Here is a tiny trained network, its code and every weight. The questions are about switching its units off for an input and a class, where a switched-off unit gives its printed mean instead of its output.

import numpy as np


def w(rows, s, z=0):
    codes = np.array(rows[::2]) - 128.0
    scale = np.full(codes.shape[1], s)
    scale[-1] = z or s
    return codes * scale


def f(y):
    return y / 2 * (1 + np.tanh(0.7978845608 * (y + 0.044715 * y**3)))


def log_softmax(a):
    a = a - a.max(-1, keepdims=True)
    return a - np.log(np.exp(a).sum(-1, keepdims=True))


def net(x, mask):
    res = np.array(x, float).reshape(1, 6) / 4 @ E
    y = f(res @ A[0][:, :-1].T + A[0][:, -1])
    res = res + np.where(mask, y, B[0][:, -1]) @ B[0][:, :-1]
    return log_softmax(res[-1] @ U[:, :-1].T + U[:, -1])


A, B = {}, {}
E = w([
[123,162,97,69,127,101,191],'x0',
[203,96,204,163,75,201,208],'x1',
[171,158,147,120,156,74,49],'x2',
[152,240,140,130,139,253,90],'x3',
[179,94,85,223,202,177,173],'x4',
[119,167,73,194,21,126,53],'x5',
],0.0077)
A[0] = w([
[120,136,153,184,151,194,158,148],'n0',
[33,237,101,32,109,130,65,235],'n1',
[156,195,106,124,79,75,29,254],'n2',
[136,2,140,111,159,50,248,221],'n3',
[137,123,180,219,156,251,191,237],'n4',
[179,139,149,213,94,114,78,174],'n5',
[170,109,130,145,80,155,158,170],'n6',
[120,177,134,107,122,134,204,122],'n7',
[168,123,117,110,123,201,126,106],'n8',
[242,93,146,187,118,151,69,253],'n9',
[160,100,159,133,154,192,181,178],'n10',
],0.0087,0.0025)
B[0] = w([
[167,125,98,111,135,201,185,174],'n0',
[130,155,55,28,135,43,48,232],'n1',
[151,160,236,83,102,124,32,213],'n2',
[117,23,185,154,113,28,249,250],'n3',
[85,173,32,155,141,235,185,240],'n4',
[137,147,198,187,111,148,100,176],'n5',
[135,149,119,191,220,129,128,165],'n6',
[94,60,89,132,132,121,109,151],'n7',
[141,137,70,131,148,140,134,152],'n8',
[111,119,173,214,125,232,117,199],'n9',
[117,125,49,189,102,108,162,191],'n10',
],0.012,0.011)
U = w([
[137,122,79,127,134,192,151,8],'0',
[123,2,176,139,118,62,195,178],'1',
[140,145,111,12,117,82,65,220],'2',
[168,115,203,135,99,150,88,82],'3',
],0.0097,0.0013)

Each question gives the input, the list of numbers given to net, and the class t.
The units are the neurons (one row each of A and B). Each row of codes is followed by its name. A weight is (code - 128) times the scale printed after its matrix; where a second scale follows, it is the last column's (A, B and U).
mask holds one flag per neuron, in row order. A switched-off neuron (its flag False) gives its mean, the last column of its row in B, instead of its output. The means were averaged over made-up inputs and are rounded, as every weight is.
A unit's drop is (log p(t) with every unit on - log p(t) with that unit switched off) / (log p(t) with every unit on - log p(t) with every unit switched off).
The circuit of an input: a set's keep is (log p(t) with only the set's units on - log p(t) with every unit switched off) / (log p(t) with every unit on - log p(t) with every unit switched off). Starting from all 11 units, units are removed one at a time, each time the one whose removal leaves the highest keep (on an exact tie, the one counted first), for as long as the keep stays at least 0.8.
circuit, biggest first: the units of the circuit, biggest drop first
top k neurons: the k neurons with the biggest drops, biggest first
drop of u: that unit's drop, to one decimal
input [0,0,-4,-4,0,8], class 3: circuit, biggest first	(n3 n1 n4)
input [0,-1,6,-4,0,5], class 3: top 2 neurons	(n1 n5)
input [1,-4,-8,7,-5,-7], class 2: circuit, biggest first	(n1)
input [-2,2,8,-6,-6,6], class 3: top 2 neurons	(n5 n2)
input [-2,5,8,-3,-7,4], class 3: top 2 neurons	(n5 n9)
input [-5,-2,2,7,5,8], class 3: top 2 neurons	(n2 n5)
input [4,3,8,0,-2,-1], class 2: top 3 neurons	(n3 n9 n5)
input [-6,1,1,-7,-6,6], class 3: drop of n5	0.1
input [7,-4,1,-2,-1,-1], class 2: drop of n1	0.3
input [-1,5,-5,-2,2,1], class 0: drop of n0	0.1
input [0,-5,4,5,8,8], class 3: drop of n3	0.0
